Here is a tiny trained network, its code and every weight. The questions are about switching its units off for an input and a class, where a switched-off unit gives its printed mean instead of its output.

import numpy as np


def w(rows, s, z=0):
    codes = np.array(rows[::2]) - 128.0
    scale = np.full(codes.shape[1], s)
    scale[-1] = z or s
    return codes * scale


def f(y):
    return np.maximum(y, 0)


def log_softmax(a):
    a = a - a.max(-1, keepdims=True)
    return a - np.log(np.exp(a).sum(-1, keepdims=True))


def net(x, mask):
    res = np.array(x, float).reshape(1, 4) / 4 @ E
    y = f(res @ A[0][:, :-1].T + A[0][:, -1])
    res = res + np.where(mask, y, B[0][:, -1]) @ B[0][:, :-1]
    return log_softmax(res[-1] @ U[:, :-1].T + U[:, -1])


A, B = {}, {}
E = w([
[85,222,48,104,40,102,126],'x0',
[74,177,161,241,95,254,120],'x1',
[30,17,91,81,78,162,130],'x2',
[59,149,239,44,144,106,16],'x3',
],0.0089)
A[0] = w([
[161,114,108,16,157,86,199,61],'N0',
[88,164,178,197,99,200,168,83],'N1',
[185,207,136,170,159,81,143,32],'N2',
[136,106,90,157,146,98,215,4],'N3',
[196,126,131,179,112,110,192,145],'N4',
[144,70,89,69,143,72,133,83],'N5',
[66,84,119,123,95,172,144,27],'N6',
[143,131,74,207,125,113,177,73],'N7',
[83,141,124,180,92,196,96,80],'N8',
[94,170,153,166,138,174,145,12],'N9',
[197,241,171,159,180,113,174,100],'N10',
[186,201,160,115,141,125,107,50],'N11',
[201,155,86,165,130,153,182,37],'N12',
[127,190,106,76,65,129,68,114],'N13',
[164,172,129,148,149,117,125,45],'N14',
[149,149,66,67,135,61,125,46],'N15',
[166,141,133,105,138,61,127,109],'N16',
[189,91,68,189,79,111,198,34],'N17',
[156,86,121,131,135,37,113,1],'N18',
[86,148,194,123,156,101,65,17],'N19',
[81,94,169,96,88,113,116,74],'N20',
[101,169,227,82,156,116,26,113],'N21',
[187,9,181,137,196,144,114,59],'N22',
[98,202,70,121,99,103,199,97],'N23',
[135,74,189,188,185,212,113,87],'N24',
[168,92,174,92,208,143,193,75],'N25',
[76,173,82,79,75,130,138,123],'N26',
[171,43,75,173,123,155,189,95],'N27',
[65,44,76,98,103,150,172,66],'N28',
],0.012,0.0062)
B[0] = w([
[161,224,62,152,208,166,120,208],'N0',
[198,247,69,146,204,178,128,223],'N1',
[151,97,143,30,80,148,96,204],'N2',
[76,147,125,163,81,99,90,183],'N3',
[105,89,129,149,137,64,103,220],'N4',
[164,220,94,138,186,188,122,198],'N5',
[162,106,122,35,110,163,86,169],'N6',
[114,111,115,206,95,82,120,212],'N7',
[177,175,63,142,178,172,166,204],'N8',
[114,187,77,148,136,175,126,169],'N9',
[191,60,175,47,140,214,81,246],'N10',
[136,76,139,69,116,167,80,182],'N11',
[99,109,121,153,99,117,96,211],'N12',
[73,134,219,125,77,56,209,192],'N13',
[125,106,123,47,109,128,113,161],'N14',
[131,167,87,144,123,173,164,189],'N15',
[163,158,66,141,183,179,129,185],'N16',
[78,120,118,167,72,94,63,229],'N17',
[105,215,103,120,137,135,107,167],'N18',
[105,133,88,185,1,81,89,185],'N19',
[150,99,99,137,107,106,68,165],'N20',
[103,56,67,226,112,23,87,247],'N21',
[123,181,215,78,55,109,192,216],'N22',
[97,120,228,88,78,62,231,210],'N23',
[147,174,153,95,77,110,195,212],'N24',
[109,176,198,147,59,137,185,191],'N25',
[173,134,172,99,88,84,172,195],'N26',
[115,82,113,198,73,77,97,229],'N27',
[190,19,135,15,101,199,82,197],'N28',
],0.0086,0.013)
U = w([
[110,96,97,185,82,49,74,108],'0',
[154,238,68,126,126,169,141,106],'1',
[162,44,144,19,93,168,81,117],'2',
[116,175,221,102,68,72,252,108],'3',
[151,95,152,135,140,86,189,253],'4',
[75,72,161,121,171,151,165,114],'5',
],0.012,0.025)

Each question gives the input, the list of numbers given to net, and the class t.
The units are the neurons (one row each of A and B). Each row of codes is followed by its name. A weight is (code - 128) times the scale printed after its matrix; where a second scale follows, it is the last column's (A, B and U).
mask holds one flag per neuron, in row order. A switched-off neuron (its flag False) gives its mean, the last column of its row in B, instead of its output. The means were averaged over made-up inputs and are rounded, as every weight is.
A unit's drop is (log p(t) with every unit on - log p(t) with that unit switched off) / (log p(t) with every unit on - log p(t) with every unit switched off).
The circuit of an input: a set's keep is (log p(t) with only the set's units on - log p(t) with every unit switched off) / (log p(t) with every unit on - log p(t) with every unit switched off). Starting from the 12 units with the biggest drops (on a tie, the unit counted first), units are removed one at a time, each time the one whose removal leaves the highest keep (on an exact tie, the one counted first), for as long as the keep stays at least 0.8.
units of the circuit, in order: the units of the circuit, biggest drop first
k most important neurons: the k neurons with the biggest drops, biggest first
drop when u is switched off: that unit's drop, to one decimal
input [4,5,-6,-7], class 0: units of the circuit, in order -> (N7)
input [-8,-7,2,2], class 3: 4 most important neurons -> (N22; N25; N1; N8)
input [0,5,6,-2], class 2: 4 most important neurons -> (N28; N6; N0; N5)
input [-6,7,2,8], class 0: 2 most important neurons -> (N21; N19)
input [-4,-6,-6,2], class 1: 4 most important neurons -> (N0; N28; N16; N18)
input [-1,-2,-8,-7], class 2: 2 most important neurons -> (N10; N2)
input [-6,-6,1,-5], class 1: 2 most important neurons -> (N0; N5)
input [-8,5,8,-5], class 2: 3 most important neurons -> (N28; N6; N23)
input [-6,-1,7,-7], class 0: 2 most important neurons -> (N27; N10)
input [-8,6,-4,-1], class 3: 2 most important neurons -> (N24; N22)
input [0,7,6,6], class 1: 3 most important neurons -> (N1; N8; N27)
input [2,-4,2,3], class 1: units of the circuit, in order -> (N5; N0)
input [-7,0,5,-3], class 3: 2 most important neurons -> (N22; N10)
input [-5,6,3,-8], class 0: units of the circuit, in order -> (N27)
input [7,-3,6,0], class 3: 3 most important neurons -> (N13; N10; N23)
input [2,4,-5,4], class 2: 2 most important neurons -> (N10; N11)
input [-1,3,6,-5], class 2: 2 most important neurons -> (N28; N21)
input [2,3,7,-3], class 2: drop when N28 is switched off -> 0.2
input [-5,4,-5,3], class 2: drop when N10 is switched off -> 1.7
input [8,2,7,4], class 3: drop when N25 is switched off -> -0.2
input [-7,2,-1,-5], class 3: units of the circuit, in order -> (N22)
input [0,2,4,1], class 2: drop when N15 is switched off -> 0.0
